Below is a small trained network, with its code and all its weights. Each question gives an input and a target symbol and asks what happens when units are switched off, that is, made to give their printed mean instead of their output.

import numpy as np


def w(rows, s, z=0):
    codes = np.array(rows[::2]) - 128.0
    scale = np.full(codes.shape[1], s)
    scale[-1] = z or s
    return codes * scale


def f(y):
    return y / 2 * (1 + np.tanh(0.7978845608 * (y + 0.044715 * y**3)))


def softmax(a):
    e = np.exp(a - a.max(-1, keepdims=True))
    return e / e.sum(-1, keepdims=True)


def log_softmax(a):
    a = a - a.max(-1, keepdims=True)
    return a - np.log(np.exp(a).sum(-1, keepdims=True))


def net(x, mask):
    ids = ['αεηλμξπτψω'.index(c) for c in x.split()]
    T = len(ids)
    res = E[ids] + P[:T]
    u = 0
    for l in range(2):
        r = res
        for j in range(2):
            rows = slice(2 * j, 2 * j + 2)
            q, k, v = (r @ M[l][rows].T for M in (Q, K, V))
            z = softmax(np.where(np.tri(T) > 0, q @ k.T / 2**0.5, -1e9)) @ v
            o = O[l][rows]
            res = res + np.where(mask[u + j], z, o[:, -1]) @ o[:, :-1]
        u += 2
        y = f(res @ A[l][:, :-1].T + A[l][:, -1])
        res = res + np.where(mask[u : u + 4], y, B[l][:, -1]) @ B[l][:, :-1]
        u += 4
    return log_softmax(res[-1] @ U[:, :-1].T + U[:, -1])


Q, K, V, O, A, B = {}, {}, {}, {}, {}, {}
E = w([
[116,113,102,70,85],'α',
[175,145,221,144,233],'ε',
[159,63,64,101,105],'η',
[132,113,52,148,115],'λ',
[156,146,87,89,74],'μ',
[92,121,134,89,169],'ξ',
[155,141,196,71,113],'π',
[207,124,78,113,35],'τ',
[73,95,150,147,174],'ψ',
[143,228,86,121,7],'ω',
],0.02)
P = w([
[6,66,119,210,62],'0',
[177,101,74,156,120],'1',
[224,87,135,147,146],'2',
[214,86,60,160,83],'3',
[185,109,76,136,102],'4',
[124,114,68,89,88],'5',
[199,102,80,134,91],'6',
[214,121,119,143,157],'7',
[208,90,97,162,95],'8',
[209,124,121,116,146],'9',
[210,137,69,106,108],'10',
[219,146,121,97,155],'11',
[146,131,90,53,151],'12',
],0.011)
Q[0] = w([
[171,152,141,48,138],'L0H1',
[75,201,239,239,150],'L0H1',
[98,61,129,87,254],'L0H2',
[37,160,178,179,163],'L0H2',
],0.0082)
K[0] = w([
[93,184,119,230,193],'L0H1',
[228,134,128,56,194],'L0H1',
[2,31,221,236,121],'L0H2',
[225,7,135,92,210],'L0H2',
],0.0089)
V[0] = w([
[159,138,77,240,116],'L0H1',
[47,170,123,165,169],'L0H1',
[121,72,85,108,149],'L0H2',
[113,195,254,196,87],'L0H2',
],0.0092)
O[0] = w([
[197,206,65,124,224,253],'L0H1',
[108,72,183,244,198,96],'L0H1',
[254,25,157,75,158,84],'L0H2',
[187,220,134,173,22,94],'L0H2',
],0.0092,0.0042)
A[0] = w([
[204,44,107,71,140,137],'L0N1',
[170,138,187,117,156,254],'L0N2',
[255,62,159,160,154,142],'L0N3',
[68,111,111,162,201,144],'L0N4',
],0.0092,0.0048)
B[0] = w([
[197,85,135,211,172,250],'L0N1',
[146,140,2,177,111,168],'L0N2',
[46,114,127,61,112,208],'L0N3',
[229,116,187,163,156,141],'L0N4',
],0.0095,0.011)
Q[1] = w([
[144,84,141,163,85],'L1H1',
[30,198,149,172,90],'L1H1',
[2,130,209,47,120],'L1H2',
[128,62,126,192,133],'L1H2',
],0.0063)
K[1] = w([
[125,210,134,182,102],'L1H1',
[90,155,71,50,177],'L1H1',
[254,161,147,26,234],'L1H2',
[80,157,138,115,135],'L1H2',
],0.007)
V[1] = w([
[170,150,11,2,105],'L1H1',
[201,190,104,226,104],'L1H1',
[56,22,172,136,26],'L1H2',
[90,167,152,135,38],'L1H2',
],0.0088)
O[1] = w([
[186,39,126,94,240,192],'L1H1',
[97,179,4,170,191,254],'L1H1',
[99,117,177,58,120,115],'L1H2',
[141,155,124,67,139,186],'L1H2',
],0.012,0.01)
A[1] = w([
[11,76,120,161,254,131],'L1N1',
[137,154,2,184,171,2],'L1N2',
[123,245,110,113,49,113],'L1N3',
[190,218,109,110,158,123],'L1N4',
],0.0062,0.0049)
B[1] = w([
[123,190,52,130,105,171],'L1N1',
[147,167,254,88,192,252],'L1N2',
[82,136,134,92,152,164],'L1N3',
[50,100,243,146,88,187],'L1N4',
],0.0067,0.028)
U = w([
[93,5,248,90,166,135],'α',
[164,184,83,120,144,253],'ε',
[255,50,198,205,81,113],'η',
[199,136,139,243,136,2],'λ',
[129,40,87,103,156,112],'μ',
[86,55,202,145,106,197],'ξ',
[138,95,162,14,127,57],'π',
[159,100,116,124,178,236],'τ',
[68,102,103,176,123,37],'ψ',
[197,183,116,78,139,15],'ω',
],0.0068,0.0052)

Each question gives the input, a string of symbols that net reads in full, and the target symbol t.
The units are the heads (2 rows each of Q, K, V and O) and the neurons (one row each of A and B). Each row of codes is followed by its name. A weight is (code - 128) times the scale printed after its matrix; where a second scale follows, it is the last column's (O, A, B and U).
mask holds one flag per unit, layer by layer, with each layer's heads first. A switched-off unit (its flag False) gives its mean, the last column of its rows in O or B, instead of its output. The means were averaged over made-up inputs and are rounded, as every weight is.
A unit's drop is (log p(t) with every unit on - log p(t) with that unit switched off) / (log p(t) with every unit on - log p(t) with every unit switched off).
The circuit of an input: a set's keep is (log p(t) with only the set's units on - log p(t) with every unit switched off) / (log p(t) with every unit on - log p(t) with every unit switched off). Starting from all 12 units, units are removed one at a time, each time the one whose removal leaves the highest keep (on an exact tie, the one counted first), for as long as the keep stays at least 0.8.
circuit, biggest first: the units of the circuit, biggest drop first
unit that matters most: the unit with the biggest drop
k most important neurons: the k neurons with the biggest drops, biggest first
which heads matter: for each layer, one digit per head in row order, 1 if its drop is at least 0.15 and else 0, layers parted by /
input μ μ τ τ, target μ: 2 most important neurons : L0N3; L1N2
input ε η ω ε ω ε α μ ε, target ε: which heads matter : 00 / 00
input ξ τ π η π λ λ α, target ξ: 2 most important neurons : L0N4; L0N3
input μ ε ψ λ τ, target μ: circuit, biggest first : L1N2; L0H2; L0N3; L1H1
input π μ ε, target π: 2 most important neurons : L0N2; L0N1
input ξ τ π τ τ ξ ε λ, target ξ: circuit, biggest first : L0H1; L1H1; L0N4; L0H2
input α ε λ, target α: unit that matters most : L0N3
input π α ξ μ ω α π ω ξ η, target π: circuit, biggest first : L1H2; L0H1
input λ τ τ λ τ μ π ε, target λ: circuit, biggest first : L1H2; L0N4; L0H1
input η ξ ξ ψ η ψ ξ, target η: circuit, biggest first : L0H2; L0N1; L1H2; L0N4
input ψ τ ψ τ π μ η, target ψ: 3 most important neurons : L0N4; L0N3; L1N2
input ξ π ξ τ, target ξ: which heads matter : 10 / 10
input α π π ξ λ μ τ τ α, target α: which heads matter : 11 / 11
input λ τ α λ τ η μ, target λ: which heads matter : 11 / 01
input π τ μ λ, target π: unit that matters most : L1H2
input ψ α ε λ ξ ε ξ, target ψ: circuit, biggest first : L0H1; L1H1; L0N4
input λ ψ τ λ τ α ξ τ η ε ξ η ψ, target λ: 2 most important neurons : L0N4; L0N1
input μ ξ ξ ξ η, target μ: circuit, biggest first : L1N2; L1N4; L1H1; L0H2
input α η ξ η τ, target α: which heads matter : 11 / 11
input τ ξ ε τ τ, target τ: which heads matter : 10 / 10
input τ τ ξ ω τ ω, target τ: circuit, biggest first : L1H1; L0H1
